Below is a small trained network, with its code and all its weights. Each question gives an input and a target symbol and asks what happens when units are switched off, that is, made to give their printed mean instead of their output.

import numpy as np


def w(rows, s, z=0):
    codes = np.array(rows[::2]) - 128.0
    scale = np.full(codes.shape[1], s)
    scale[-1] = z or s
    return codes * scale


def f(y):
    return np.maximum(y, 0)


def softmax(a):
    e = np.exp(a - a.max(-1, keepdims=True))
    return e / e.sum(-1, keepdims=True)


def log_softmax(a):
    a = a - a.max(-1, keepdims=True)
    return a - np.log(np.exp(a).sum(-1, keepdims=True))


def net(x, mask):
    ids = ['ΔΘαεζηφψ'.index(c) for c in x.split()]
    T = len(ids)
    res = E[ids] + P[:T]
    r = res
    for j in range(2):
        rows = slice(4 * j, 4 * j + 4)
        q, k, v = (r @ M[0][rows].T for M in (Q, K, V))
        z = softmax(np.where(np.tri(T) > 0, q @ k.T / 4**0.5, -1e9)) @ v
        o = O[0][rows]
        res = res + np.where(mask[j], z, o[:, -1]) @ o[:, :-1]
    y = f(res @ A[0][:, :-1].T + A[0][:, -1])
    res = res + np.where(mask[2:10], y, B[0][:, -1]) @ B[0][:, :-1]
    return log_softmax(res[-1] @ U[:, :-1].T + U[:, -1])


Q, K, V, O, A, B = {}, {}, {}, {}, {}, {}
E = w([
[118,96,62,136,164],'Δ',
[167,165,50,73,96],'Θ',
[87,165,107,165,86],'α',
[105,131,116,137,33],'ε',
[124,145,43,181,39],'ζ',
[123,181,69,67,157],'η',
[148,47,1,162,137],'φ',
[127,35,173,49,46],'ψ',
],0.0057)
P = w([
[49,125,131,114,153],'0',
[227,179,153,94,66],'1',
[207,163,109,86,45],'2',
[253,98,131,146,118],'3',
[176,111,137,100,125],'4',
[166,147,115,127,106],'5',
[139,139,113,99,86],'6',
[136,100,104,68,104],'7',
[102,123,102,74,78],'8',
[116,137,60,54,46],'9',
[101,75,70,53,86],'10',
[94,105,84,61,85],'11',
[90,138,51,41,45],'12',
],0.0062)
Q[0] = w([
[133,72,31,95,100],'H0',
[114,158,250,194,186],'H0',
[45,168,42,49,80],'H0',
[224,161,31,111,13],'H0',
[156,80,127,134,187],'H1',
[60,82,133,74,117],'H1',
[111,82,100,83,80],'H1',
[113,162,58,91,124],'H1',
],0.02)
K[0] = w([
[48,156,105,214,93],'H0',
[254,116,163,46,84],'H0',
[15,142,185,135,203],'H0',
[8,44,29,189,252],'H0',
[145,178,160,161,66],'H1',
[63,177,46,109,77],'H1',
[28,109,116,87,111],'H1',
[99,25,83,99,108],'H1',
],0.016)
V[0] = w([
[197,81,25,44,98],'H0',
[137,120,118,121,120],'H0',
[167,195,72,158,12],'H0',
[119,133,142,50,68],'H0',
[111,242,172,162,12],'H1',
[132,66,52,253,82],'H1',
[87,95,143,213,104],'H1',
[145,221,5,165,193],'H1',
],0.017)
O[0] = w([
[153,163,219,193,59,196],'H0',
[138,135,142,138,124,128],'H0',
[179,117,121,102,20,109],'H0',
[104,172,147,103,85,185],'H0',
[29,144,113,29,125,133],'H1',
[217,204,107,86,181,86],'H1',
[193,119,120,42,131,2],'H1',
[134,175,7,175,95,238],'H1',
],0.018,0.0049)
A[0] = w([
[164,147,168,104,108,128],'N0',
[154,102,89,114,154,100],'N1',
[121,19,57,78,165,43],'N2',
[156,35,115,141,90,102],'N3',
[186,128,158,140,135,2],'N4',
[107,111,129,146,246,104],'N5',
[140,56,158,122,147,60],'N6',
[103,58,70,124,150,104],'N7',
],0.011,0.0049)
B[0] = w([
[145,48,111,109,144,201],'N0',
[151,134,170,118,145,158],'N1',
[157,233,206,188,126,166],'N2',
[174,111,126,101,106,165],'N3',
[127,150,147,50,85,144],'N4',
[106,7,103,113,143,202],'N5',
[178,173,62,146,130,146],'N6',
[125,169,199,137,101,251],'N7',
],0.013,0.0028)
U = w([
[169,75,140,126,142,119],'Δ',
[153,125,124,178,44,80],'Θ',
[161,195,161,109,136,3],'α',
[146,165,100,52,121,125],'ε',
[211,135,70,82,93,117],'ζ',
[98,177,84,152,108,235],'η',
[253,144,113,176,138,125],'φ',
[161,99,205,87,102,183],'ψ',
],0.0044,0.0036)

Each question gives the input, a string of symbols that net reads in full, and the target symbol t.
The units are the heads (4 rows each of Q, K, V and O) and the neurons (one row each of A and B). Each row of codes is followed by its name. A weight is (code - 128) times the scale printed after its matrix; where a second scale follows, it is the last column's (O, A, B and U).
mask holds one flag per unit, heads first, then neurons. A switched-off unit (its flag False) gives its mean, the last column of its rows in O or B, instead of its output. The means were averaged over made-up inputs and are rounded, as every weight is.
A unit's drop is (log p(t) with every unit on - log p(t) with that unit switched off) / (log p(t) with every unit on - log p(t) with every unit switched off).
The circuit of an input: a set's keep is (log p(t) with only the set's units on - log p(t) with every unit switched off) / (log p(t) with every unit on - log p(t) with every unit switched off). Starting from all 10 units, units are removed one at a time, each time the one whose removal leaves the highest keep (on an exact tie, the one counted first), for as long as the keep stays at least 0.8.
units of the circuit, in order: the units of the circuit, biggest drop first
unit that matters most: the unit with the biggest drop
heads that matter: for each layer, one digit per head in row order, 1 if its drop is at least 0.15 and else 0, layers parted by /
drop of u: that unit's drop, to one decimal
input ζ η Θ Θ η η φ Θ, target ζ: heads that matter	11
input Δ ζ η η ζ η ζ Δ ψ φ, target Δ: unit that matters most	H0
input φ η η η Θ φ, target φ: heads that matter	11
input ζ Θ ζ Δ ζ Δ, target ζ: units of the circuit, in order	(H1; H0)
input Θ Θ Θ Θ η η η ζ φ η ψ α Θ, target ψ: units of the circuit, in order	(H1; H0)
input ζ φ η ε, target ζ: units of the circuit, in order	(H0; H1)
input η η ζ η η Θ ψ η η ε φ η Θ, target φ: heads that matter	01
input ψ ε ε ε α η, target ψ: heads that matter	01
input α η Δ, target α: units of the circuit, in order	(H0; N2; H1; N7)
input Δ ζ η η ζ φ ε ψ ζ η, target Δ: units of the circuit, in order	(H0; N5; H1)
input ε φ Θ ζ η ζ ζ ζ η Θ φ φ ζ, target φ: heads that matter	01
input ψ η ε ψ, target ψ: heads that matter	11
input η η Θ Δ φ η, target φ: heads that matter	01
input φ η α, target φ: unit that matters most	H1
input ψ Θ η, target ψ: heads that matter	01
input ζ φ η η α Θ φ Θ φ ζ η, target ζ: heads that matter	11
input φ η Δ, target φ: drop of H0	0.1
input ζ ζ η, target ζ: drop of H0	0.5
input φ η ζ η η η φ, target φ: drop of H1	0.7
input ζ η ψ, target ζ: unit that matters most	H0
input ψ ζ φ η ψ η η ζ ζ, target ψ: drop of N4	0.0
